Here is a tiny trained network, its code and every weight. The questions are about switching its units off for an input and a class, where a switched-off unit gives its printed mean instead of its output.

import numpy as np


def w(rows, s, z=0):
    codes = np.array(rows[::2]) - 128.0
    scale = np.full(codes.shape[1], s)
    scale[-1] = z or s
    return codes * scale


def f(y):
    return np.maximum(y, 0)


def log_softmax(a):
    a = a - a.max(-1, keepdims=True)
    return a - np.log(np.exp(a).sum(-1, keepdims=True))


def net(x, mask):
    res = np.array(x, float).reshape(1, 6) / 4 @ E
    y = f(res @ A[0][:, :-1].T + A[0][:, -1])
    res = res + np.where(mask, y, B[0][:, -1]) @ B[0][:, :-1]
    return log_softmax(res[-1] @ U[:, :-1].T + U[:, -1])


A, B = {}, {}
E = w([
[208,41,81,246,169],'x0',
[194,55,179,93,71],'x1',
[122,129,126,126,123],'x2',
[125,132,131,128,124],'x3',
[253,238,119,113,142],'x4',
[109,176,246,212,131],'x5',
],0.0038)
A[0] = w([
[39,58,131,138,117,47],'neuron 0',
[38,223,29,194,157,252],'neuron 1',
[128,110,44,84,108,65],'neuron 2',
[136,101,46,74,128,59],'neuron 3',
[114,155,207,188,122,38],'neuron 4',
[162,91,112,182,145,59],'neuron 5',
[141,93,1,52,115,71],'neuron 6',
[252,249,112,102,130,27],'neuron 7',
[192,60,208,76,83,251],'neuron 8',
[172,77,81,238,148,73],'neuron 9',
[161,107,109,179,148,72],'neuron 10',
[86,173,173,29,124,51],'neuron 11',
[19,50,137,137,115,40],'neuron 12',
[86,170,177,33,120,45],'neuron 13',
[166,87,109,191,144,55],'neuron 14',
[105,163,246,234,103,40],'neuron 15',
],0.0094,0.0035)
B[0] = w([
[162,140,118,203,112,172],'neuron 0',
[181,73,211,82,77,255],'neuron 1',
[104,145,173,140,168,163],'neuron 2',
[101,141,183,143,169,164],'neuron 3',
[110,141,172,133,180,155],'neuron 4',
[88,151,129,115,97,154],'neuron 5',
[107,150,198,145,194,196],'neuron 6',
[131,111,111,254,99,204],'neuron 7',
[171,76,200,91,85,235],'neuron 8',
[64,172,126,109,77,188],'neuron 9',
[86,137,128,123,94,152],'neuron 10',
[68,172,116,116,86,182],'neuron 11',
[158,140,112,219,103,181],'neuron 12',
[70,174,118,118,84,179],'neuron 13',
[83,155,128,113,94,158],'neuron 14',
[95,132,187,130,209,181],'neuron 15',
],0.03,0.0055)
U = w([
[63,198,104,97,87,68],'0',
[101,155,164,137,254,72],'1',
[162,121,91,226,123,115],'2',
[140,112,134,107,128,254],'3',
[144,110,129,105,127,232],'4',
[167,79,155,76,107,28],'5',
[155,116,65,66,180,113],'6',
[134,133,33,103,205,90],'7',
],0.0081,0.0059)

Each question gives the input, the list of numbers given to net, and the class t.
The units are the neurons (one row each of A and B). Each row of codes is followed by its name. A weight is (code - 128) times the scale printed after its matrix; where a second scale follows, it is the last column's (A, B and U).
mask holds one flag per neuron, in row order. A switched-off neuron (its flag False) gives its mean, the last column of its row in B, instead of its output. The means were averaged over made-up inputs and are rounded, as every weight is.
A unit's drop is (log p(t) with every unit on - log p(t) with that unit switched off) / (log p(t) with every unit on - log p(t) with every unit switched off).
The circuit of an input: a set's keep is (log p(t) with only the set's units on - log p(t) with every unit switched off) / (log p(t) with every unit on - log p(t) with every unit switched off). Starting from the 12 units with the biggest drops (on a tie, the unit counted first), units are removed one at a time, each time the one whose removal leaves the highest keep (on an exact tie, the one counted first), for as long as the keep stays at least 0.8.
units of the circuit, in order: the units of the circuit, biggest drop first
top k neurons: the k neurons with the biggest drops, biggest first
drop when u is switched off: that unit's drop, to one decimal
input [-7,-8,-2,-4,-2,-2], class 5: units of the circuit, in order -> (neuron 1)
input [1,-4,-2,1,-8,1], class 2: top 2 neurons -> (neuron 12; neuron 0)
input [-2,-1,6,-4,7,7], class 1: top 2 neurons -> (neuron 15; neuron 4)
input [-2,-5,-2,7,-5,8], class 1: top 3 neurons -> (neuron 15; neuron 4; neuron 8)
input [-7,-7,-1,6,8,-7], class 2: top 3 neurons -> (neuron 7; neuron 9; neuron 8)
input [-6,-1,-8,7,-8,6], class 2: top 2 neurons -> (neuron 12; neuron 0)
input [6,0,-1,-7,-8,-2], class 2: top 2 neurons -> (neuron 12; neuron 0)
input [3,-8,-8,3,8,-5], class 2: top 2 neurons -> (neuron 7; neuron 8)
input [0,-8,-7,0,4,-6], class 5: top 2 neurons -> (neuron 1; neuron 15)
input [-7,2,6,2,7,3], class 0: top 3 neurons -> (neuron 11; neuron 13; neuron 12)
input [2,7,-7,-6,6,8], class 1: top 3 neurons -> (neuron 15; neuron 1; neuron 4)
input [3,-8,6,-1,-3,6], class 5: top 2 neurons -> (neuron 1; neuron 6)
input [-1,5,-4,-3,5,-4], class 2: top 2 neurons -> (neuron 7; neuron 1)
input [5,0,-1,1,-2,4], class 0: top 2 neurons -> (neuron 9; neuron 1)
input [3,-7,-8,0,2,8], class 1: units of the circuit, in order -> (neuron 15)
input [7,-5,-4,-1,-1,-7], class 0: top 2 neurons -> (neuron 9; neuron 14)
input [-8,-1,5,6,1,-5], class 0: drop when neuron 11 is switched off -> 0.4
input [4,-1,-2,2,-1,-7], class 1: drop when neuron 4 is switched off -> 0.0
input [1,5,3,1,-7,-7], class 1: drop when neuron 2 is switched off -> 0.2
input [3,-8,-6,-3,4,-4], class 5: drop when neuron 8 is switched off -> -0.3
input [-8,1,1,-3,2,-7], class 0: units of the circuit, in order -> (neuron 11)
